Below are the code and all the weights of a small trained network. Each question names an input and a target symbol and asks about switching units off, where a switched-off unit gives its printed mean instead of its output.

import numpy as np


def w(rows, s, z=0):
    codes = np.array(rows[::2]) - 128.0
    scale = np.full(codes.shape[1], s)
    scale[-1] = z or s
    return codes * scale


def f(y):
    return np.maximum(y, 0)


def softmax(a):
    e = np.exp(a - a.max(-1, keepdims=True))
    return e / e.sum(-1, keepdims=True)


def log_softmax(a):
    a = a - a.max(-1, keepdims=True)
    return a - np.log(np.exp(a).sum(-1, keepdims=True))


def net(x, mask):
    ids = ['αβγδεζμξπστφψω'.index(c) for c in x.split()]
    T = len(ids)
    res = E[ids] + P[:T]
    q, k, v = (res @ M[0].T for M in (Q, K, V))
    z = softmax(np.where(np.tri(T) > 0, q @ k.T / 4**0.5, -1e9)) @ v
    res = res + np.where(mask[0], z, O[0][:, -1]) @ O[0][:, :-1]
    y = f(res @ A[0][:, :-1].T + A[0][:, -1])
    res = res + np.where(mask[1:9], y, B[0][:, -1]) @ B[0][:, :-1]
    return log_softmax(res[-1] @ U[:, :-1].T + U[:, -1])


Q, K, V, O, A, B = {}, {}, {}, {}, {}, {}
E = w([
[47,198,201,115,108],'α',
[72,141,246,148,109],'β',
[161,60,120,207,156],'γ',
[140,175,71,147,147],'δ',
[167,99,135,119,126],'ε',
[83,152,151,198,147],'ζ',
[120,194,138,88,113],'μ',
[151,157,137,81,106],'ξ',
[165,138,92,108,126],'π',
[141,131,135,176,146],'σ',
[148,110,197,72,96],'τ',
[178,91,138,95,114],'φ',
[108,198,110,126,131],'ψ',
[139,74,196,156,122],'ω',
],0.013)
P = w([
[68,90,63,162,9],'0',
[105,114,177,135,201],'1',
[177,178,189,158,125],'2',
[96,81,73,82,96],'3',
[118,126,190,123,216],'4',
[185,180,183,154,135],'5',
[90,74,98,122,106],'6',
[125,132,188,120,222],'7',
[179,164,136,136,142],'8',
[72,72,127,142,108],'9',
[125,136,190,112,218],'10',
[173,160,116,130,146],'11',
],0.013)
Q[0] = w([
[117,69,96,108,177],'head 1',
[78,153,111,128,43],'head 1',
[107,141,132,65,252],'head 1',
[28,70,164,107,212],'head 1',
],0.013)
K[0] = w([
[105,62,103,126,123],'head 1',
[76,167,165,86,167],'head 1',
[51,135,22,130,6],'head 1',
[32,84,143,175,56],'head 1',
],0.014)
V[0] = w([
[80,146,89,247,202],'head 1',
[198,72,77,108,118],'head 1',
[127,70,190,101,123],'head 1',
[69,226,107,50,100],'head 1',
],0.012)
O[0] = w([
[91,131,53,254,163,162],'head 1',
[250,89,180,168,58,2],'head 1',
[97,29,141,31,139,171],'head 1',
[52,254,155,72,53,118],'head 1',
],0.011,0.0052)
A[0] = w([
[27,85,150,135,186,109],'neuron 1',
[255,175,211,189,137,66],'neuron 2',
[156,37,132,127,65,253],'neuron 3',
[60,136,194,104,140,93],'neuron 4',
[192,116,167,120,216,119],'neuron 5',
[139,26,35,52,142,106],'neuron 6',
[87,215,92,164,92,98],'neuron 7',
[117,58,28,172,54,216],'neuron 8',
],0.008,0.0054)
B[0] = w([
[169,125,79,111,126,246],'neuron 1',
[209,96,74,162,34,166],'neuron 2',
[45,149,94,96,120,176],'neuron 3',
[189,120,74,131,126,210],'neuron 4',
[70,54,181,95,159,168],'neuron 5',
[120,194,132,181,92,176],'neuron 6',
[75,116,153,143,107,180],'neuron 7',
[123,185,127,11,117,179],'neuron 8',
],0.011,0.012)
U = w([
[73,158,75,66,45,99],'α',
[176,153,93,31,222,176],'β',
[137,34,7,147,81,48],'γ',
[184,181,78,206,52,79],'δ',
[143,92,158,122,82,122],'ε',
[72,146,139,194,228,106],'ζ',
[132,207,228,96,136,115],'μ',
[255,207,183,72,110,157],'ξ',
[233,147,100,141,54,106],'π',
[198,114,162,191,187,255],'σ',
[125,133,242,33,165,96],'τ',
[144,80,162,103,61,106],'φ',
[78,184,219,157,129,120],'ψ',
[31,53,223,115,171,112],'ω',
],0.0059,0.0062)

Each question gives the input, a string of symbols that net reads in full, and the target symbol t.
The units are the heads (4 rows each of Q, K, V and O) and the neurons (one row each of A and B). Each row of codes is followed by its name. A weight is (code - 128) times the scale printed after its matrix; where a second scale follows, it is the last column's (O, A, B and U).
mask holds one flag per unit, heads first, then neurons. A switched-off unit (its flag False) gives its mean, the last column of its rows in O or B, instead of its output. The means were averaged over made-up inputs and are rounded, as every weight is.
A unit's drop is (log p(t) with every unit on - log p(t) with that unit switched off) / (log p(t) with every unit on - log p(t) with every unit switched off).
The circuit of an input: a set's keep is (log p(t) with only the set's units on - log p(t) with every unit switched off) / (log p(t) with every unit on - log p(t) with every unit switched off). Starting from all 9 units, units are removed one at a time, each time the one whose removal leaves the highest keep (on an exact tie, the one counted first), for as long as the keep stays at least 0.8.
circuit, biggest first: the units of the circuit, biggest drop first
k most important neurons: the k neurons with the biggest drops, biggest first
drop when u is switched off: that unit's drop, to one decimal
input δ δ σ ζ ω γ ζ β, target δ: circuit, biggest first	(head 1; neuron 2)
input γ ψ δ γ β ζ ω, target α: circuit, biggest first	(neuron 8; neuron 6; neuron 3; head 1)
input ω ω ξ ζ β, target ω: 3 most important neurons	(neuron 5; neuron 3; neuron 8)
input ω μ ζ ζ β β γ β ψ β ξ, target ω: most important neuron	(neuron 5)
input τ ξ β γ, target α: 3 most important neurons	(neuron 3; neuron 8; neuron 6)
input φ β ξ σ β σ γ ξ β β γ, target φ: circuit, biggest first	(head 1; neuron 2; neuron 5)
input α ξ β π μ, target α: 2 most important neurons	(neuron 7; neuron 4)
input β τ ψ β γ ζ β α, target β: circuit, biggest first	(head 1; neuron 4; neuron 1)
input σ β μ ζ ξ, target σ: circuit, biggest first	(head 1; neuron 8)
input τ β ω, target ω: circuit, biggest first	(head 1; neuron 5)
input ξ β ξ ζ β γ β, target γ: circuit, biggest first	(head 1; neuron 1)
input ω π δ, target δ: 2 most important neurons	(neuron 2; neuron 5)
input γ β ζ δ α, target γ: 2 most important neurons	(neuron 2; neuron 3)
input σ τ μ π σ, target σ: most important neuron	(neuron 3)
input τ β α π ξ ω σ δ, target τ: circuit, biggest first	(head 1; neuron 5)
input π δ τ τ σ, target π: circuit, biggest first	(head 1; neuron 2)
input γ ω ω ξ β, target γ: circuit, biggest first	(neuron 2; head 1)
input ψ φ τ σ ε, target ψ: circuit, biggest first	(head 1; neuron 1)
input β δ ψ ω ω, target β: circuit, biggest first	(head 1; neuron 1; neuron 4)
input ψ μ β δ σ ω α β, target ψ: most important neuron	(neuron 7)
input α φ σ β μ ω, target ω: 2 most important neurons	(neuron 5; neuron 4)
input δ σ σ μ α ζ, target ζ: 2 most important neurons	(neuron 2; neuron 4)
input ω σ β ζ ζ, target ω: 2 most important neurons	(neuron 5; neuron 4)
input α β α σ σ α ω ξ β β β, target α: 3 most important neurons	(neuron 4; neuron 7; neuron 1)
input φ ζ δ ζ σ, target φ: 2 most important neurons	(neuron 2; neuron 5)
input β ξ σ σ ζ α α ξ γ β, target β: 2 most important neurons	(neuron 1; neuron 2)
input γ μ ψ, target ψ: drop when head 1 is switched off	0.5
